Below are the code and all the weights of a small trained network. Each question names an input and a target symbol and asks about switching units off, where a switched-off unit gives its printed mean instead of its output.

import numpy as np


def w(rows, s, z=0):
    codes = np.array(rows[::2]) - 128.0
    scale = np.full(codes.shape[1], s)
    scale[-1] = z or s
    return codes * scale


def norm(h):
    return h / np.sqrt((h * h).mean(-1, keepdims=True) + 1e-5)


def f(y):
    return np.maximum(y, 0)


def softmax(a):
    e = np.exp(a - a.max(-1, keepdims=True))
    return e / e.sum(-1, keepdims=True)


def log_softmax(a):
    a = a - a.max(-1, keepdims=True)
    return a - np.log(np.exp(a).sum(-1, keepdims=True))


def net(x, mask):
    ids = ['αβγδεζηθλμξστφψω'.index(c) for c in x.split()]
    T = len(ids)
    res = E[ids] + P[:T]
    r = norm(res)
    for j in range(2):
        rows = slice(3 * j, 3 * j + 3)
        q, k, v = (r @ M[0][rows].T for M in (Q, K, V))
        z = softmax(np.where(np.tri(T) > 0, q @ k.T / 3**0.5, -1e9)) @ v
        o = O[0][rows]
        res = res + np.where(mask[j], z, o[:, -1]) @ o[:, :-1]
    y = f(norm(res) @ A[0][:, :-1].T + A[0][:, -1])
    res = res + np.where(mask[2:14], y, B[0][:, -1]) @ B[0][:, :-1]
    return log_softmax(norm(res)[-1] @ U[:, :-1].T + U[:, -1])


Q, K, V, O, A, B = {}, {}, {}, {}, {}, {}
E = w([
[184,113,113,152,74,78],'α',
[170,90,130,108,186,140],'β',
[157,150,102,147,101,75],'γ',
[118,69,138,88,37,217],'δ',
[111,140,132,91,40,129],'ε',
[111,3,43,222,145,82],'ζ',
[90,68,205,96,125,224],'η',
[95,113,148,113,60,140],'θ',
[153,171,149,201,169,170],'λ',
[153,190,73,156,151,140],'μ',
[132,122,59,148,120,84],'ξ',
[108,86,103,191,99,110],'σ',
[100,211,191,91,107,177],'τ',
[58,180,60,138,157,90],'φ',
[54,122,187,148,226,139],'ψ',
[116,135,128,88,96,102],'ω',
],0.023)
P = w([
[194,141,213,95,2,172],'0',
[91,106,95,178,65,97],'1',
[104,75,53,79,143,169],'2',
[126,152,135,118,60,68],'3',
[104,139,146,139,62,95],'4',
[152,129,114,113,80,79],'5',
[98,91,146,145,104,150],'6',
[57,78,175,174,59,166],'7',
[114,103,120,103,111,162],'8',
[91,79,68,100,157,154],'9',
[117,95,76,103,115,122],'10',
[126,89,90,87,121,150],'11',
],0.0057)
Q[0] = w([
[126,254,125,110,141,168],'head 0',
[183,49,62,156,91,152],'head 0',
[120,141,148,195,102,124],'head 0',
[167,76,112,159,46,109],'head 1',
[100,128,135,139,70,83],'head 1',
[101,202,132,91,166,135],'head 1',
],0.0076)
K[0] = w([
[9,141,149,85,197,66],'head 0',
[121,66,244,175,142,170],'head 0',
[3,163,251,128,196,98],'head 0',
[180,150,125,130,1,172],'head 1',
[204,77,123,137,51,101],'head 1',
[35,98,248,142,149,85],'head 1',
],0.0064)
V[0] = w([
[48,94,99,154,120,98],'head 0',
[75,138,104,56,132,98],'head 0',
[167,44,122,84,92,85],'head 0',
[136,152,166,138,48,50],'head 1',
[102,9,216,159,204,166],'head 1',
[67,102,19,124,159,147],'head 1',
],0.011)
O[0] = w([
[153,103,112,118,141,9,182],'head 0',
[29,232,56,162,110,148,73],'head 0',
[156,178,165,109,27,153,111],'head 0',
[150,101,100,77,147,137,253],'head 1',
[102,178,254,144,89,97,33],'head 1',
[157,149,114,184,72,85,118],'head 1',
],0.0094,0.0053)
A[0] = w([
[222,94,136,132,143,124,156],'neuron 0',
[104,215,150,100,122,163,43],'neuron 1',
[109,207,137,116,92,169,11],'neuron 2',
[254,106,136,62,112,145,1],'neuron 3',
[89,161,174,50,30,171,127],'neuron 4',
[176,220,90,143,153,216,92],'neuron 5',
[155,108,71,200,82,144,144],'neuron 6',
[198,143,35,53,88,124,99],'neuron 7',
[138,93,53,71,29,105,161],'neuron 8',
[1,124,131,199,161,117,142],'neuron 9',
[130,60,121,99,138,44,67],'neuron 10',
[81,68,78,78,129,83,97],'neuron 11',
],0.0098,0.0064)
B[0] = w([
[142,145,51,185,170,55,203],'neuron 0',
[168,213,104,110,226,114,147],'neuron 1',
[157,255,23,153,203,89,139],'neuron 2',
[49,214,121,61,219,54,159],'neuron 3',
[180,78,98,108,117,221,184],'neuron 4',
[164,193,106,171,174,176,157],'neuron 5',
[58,217,84,226,156,59,204],'neuron 6',
[101,90,196,222,128,208,211],'neuron 7',
[79,100,175,111,29,157,254],'neuron 8',
[85,134,80,45,116,137,167],'neuron 9',
[169,107,159,68,224,172,183],'neuron 10',
[111,67,161,38,139,112,196],'neuron 11',
],0.0081,0.0099)
U = w([
[119,57,187,45,54,228,130],'α',
[134,97,192,117,62,206,125],'β',
[129,129,161,148,52,155,93],'γ',
[155,133,122,151,83,107,37],'δ',
[158,142,92,138,92,140,2],'ε',
[152,67,164,123,67,20,61],'ζ',
[130,133,141,126,77,123,44],'η',
[191,132,61,167,45,134,55],'θ',
[177,99,197,204,213,152,88],'λ',
[138,161,109,193,111,147,68],'μ',
[132,152,130,175,131,154,69],'ξ',
[187,180,174,216,138,75,187],'σ',
[128,214,108,60,188,206,239],'τ',
[19,185,41,79,145,89,123],'φ',
[4,184,229,138,126,94,160],'ψ',
[83,203,112,111,140,135,145],'ω',
],0.011,0.0062)

Each question gives the input, a string of symbols that net reads in full, and the target symbol t.
The units are the heads (3 rows each of Q, K, V and O) and the neurons (one row each of A and B). Each row of codes is followed by its name. A weight is (code - 128) times the scale printed after its matrix; where a second scale follows, it is the last column's (O, A, B and U).
mask holds one flag per unit, heads first, then neurons. A switched-off unit (its flag False) gives its mean, the last column of its rows in O or B, instead of its output. The means were averaged over made-up inputs and are rounded, as every weight is.
A unit's drop is (log p(t) with every unit on - log p(t) with that unit switched off) / (log p(t) with every unit on - log p(t) with every unit switched off).
The circuit of an input: a set's keep is (log p(t) with only the set's units on - log p(t) with every unit switched off) / (log p(t) with every unit on - log p(t) with every unit switched off). Starting from the 12 units with the biggest drops (on a tie, the unit counted first), units are removed one at a time, each time the one whose removal leaves the highest keep (on an exact tie, the one counted first), for as long as the keep stays at least 0.8.
units of the circuit, in order: the units of the circuit, biggest drop first
most important unit: the unit with the biggest drop
k most important neurons: the k neurons with the biggest drops, biggest first
which heads matter: for each layer, one digit per head in row order, 1 if its drop is at least 0.15 and else 0, layers parted by /
drop of u: that unit's drop, to one decimal
input τ τ ψ λ, target ψ: units of the circuit, in order : [head 1]
input α τ τ α, target α: units of the circuit, in order : [head 1; neuron 8]
input σ σ σ τ α λ σ σ ω η γ, target ζ: units of the circuit, in order : [neuron 8; head 0]
input λ λ λ σ, target λ: which heads matter : 10
input τ φ τ σ, target φ: units of the circuit, in order : [head 0; neuron 9]
input σ λ ξ, target ζ: units of the circuit, in order : [head 0; head 1]
input τ σ ζ φ α φ η α θ ζ σ, target α: units of the circuit, in order : [head 1; neuron 8; head 0]
input σ μ λ, target σ: units of the circuit, in order : [head 1; neuron 4]
input α σ σ, target α: units of the circuit, in order : [neuron 8; head 0]
input σ β λ δ τ τ ξ λ, target τ: units of the circuit, in order : [head 0; neuron 7]
input σ σ β, target σ: units of the circuit, in order : [head 1; neuron 0]
input ζ φ α σ μ β, target σ: 2 most important neurons : [neuron 7; neuron 0]
input τ τ δ φ σ, target φ: units of the circuit, in order : [neuron 9; head 0]
input λ λ β, target λ: most important unit : head 1
input δ σ δ σ τ τ σ τ, target τ: drop of neuron 4 : 0.1
input σ λ γ ξ τ λ θ ζ ψ, target ψ: drop of head 1 : 1.6
input λ τ σ, target λ: drop of head 0 : 2.3
